Below are the code and all the weights of a small trained network. Each question names an input and a class and asks about switching units off, where a switched-off unit gives its printed mean instead of its output.

import numpy as np


def w(rows, s, z=0):
    codes = np.array(rows[::2]) - 128.0
    scale = np.full(codes.shape[1], s)
    scale[-1] = z or s
    return codes * scale


def f(y):
    return np.maximum(y, 0)


def log_softmax(a):
    a = a - a.max(-1, keepdims=True)
    return a - np.log(np.exp(a).sum(-1, keepdims=True))


def net(x, mask):
    res = np.array(x, float).reshape(1, 6) / 4 @ E
    y = f(res @ A[0][:, :-1].T + A[0][:, -1])
    res = res + np.where(mask, y, B[0][:, -1]) @ B[0][:, :-1]
    return log_softmax(res[-1] @ U[:, :-1].T + U[:, -1])


A, B = {}, {}
E = w([
[159,47,227,200,144,152,45,71],'x0',
[158,122,127,125,134,131,126,155],'x1',
[149,138,137,139,148,133,152,119],'x2',
[103,136,139,90,98,144,121,110],'x3',
[127,130,135,142,138,121,136,127],'x4',
[188,249,150,131,87,89,43,103],'x5',
],0.013)
A[0] = w([
[77,212,41,84,159,100,174,189,3],'n0',
[160,37,204,180,162,189,1,50,55],'n1',
[181,225,149,131,123,88,40,99,180],'n2',
[96,69,107,114,183,196,156,127,127],'n3',
[85,216,149,180,72,113,81,123,219],'n4',
[71,29,128,114,161,198,186,147,183],'n5',
],0.0091,0.0025)
B[0] = w([
[72,224,175,103,186,232,221,120,216],'n0',
[24,240,125,113,210,225,207,219,250],'n1',
[193,33,86,139,74,12,58,1,221],'n2',
[143,23,107,104,54,116,124,86,181],'n3',
[169,88,117,148,144,105,127,149,191],'n4',
[214,47,156,179,115,38,19,34,210],'n5',
],0.008,0.019)
U = w([
[171,56,99,159,126,26,73,29,2],'0',
[45,254,107,134,166,249,174,184,254],'1',
],0.0091,2.4e-05)

Each question gives the input, the list of numbers given to net, and the class t.
The units are the neurons (one row each of A and B). Each row of codes is followed by its name. A weight is (code - 128) times the scale printed after its matrix; where a second scale follows, it is the last column's (A, B and U).
mask holds one flag per neuron, in row order. A switched-off neuron (its flag False) gives its mean, the last column of its row in B, instead of its output. The means were averaged over made-up inputs and are rounded, as every weight is.
A unit's drop is (log p(t) with every unit on - log p(t) with that unit switched off) / (log p(t) with every unit on - log p(t) with every unit switched off).
most important unit: the unit with the biggest drop
k most important neurons: the k neurons with the biggest drops, biggest first
drop when u is switched off: that unit's drop, to one decimal
input [-7,0,7,3,8,8], class 0: most important unit => n2
input [8,8,-2,-6,2,7], class 1: 3 most important neurons => (n1, n5, n3)
input [-7,4,-2,-6,1,-7], class 0: 2 most important neurons => (n5, n1)
input [2,3,-8,-8,-3,1], class 1: 3 most important neurons => (n5, n2, n3)
input [-5,4,0,0,5,7], class 0: 2 most important neurons => (n2, n1)
input [-4,-1,8,1,3,-4], class 0: 2 most important neurons => (n1, n5)
input [7,8,-2,-5,-5,6], class 1: 3 most important neurons => (n1, n5, n3)
input [6,6,8,2,6,-5], class 1: 2 most important neurons => (n1, n2)
input [8,6,-4,-5,-6,7], class 1: 2 most important neurons => (n1, n5)
input [6,7,8,-3,-7,1], class 1: drop when n1 is switched off => 0.3
input [8,-7,-2,-8,6,-3], class 1: drop when n1 is switched off => 1.3
input [-5,3,2,-5,2,-8], class 0: drop when n5 is switched off => 1.1
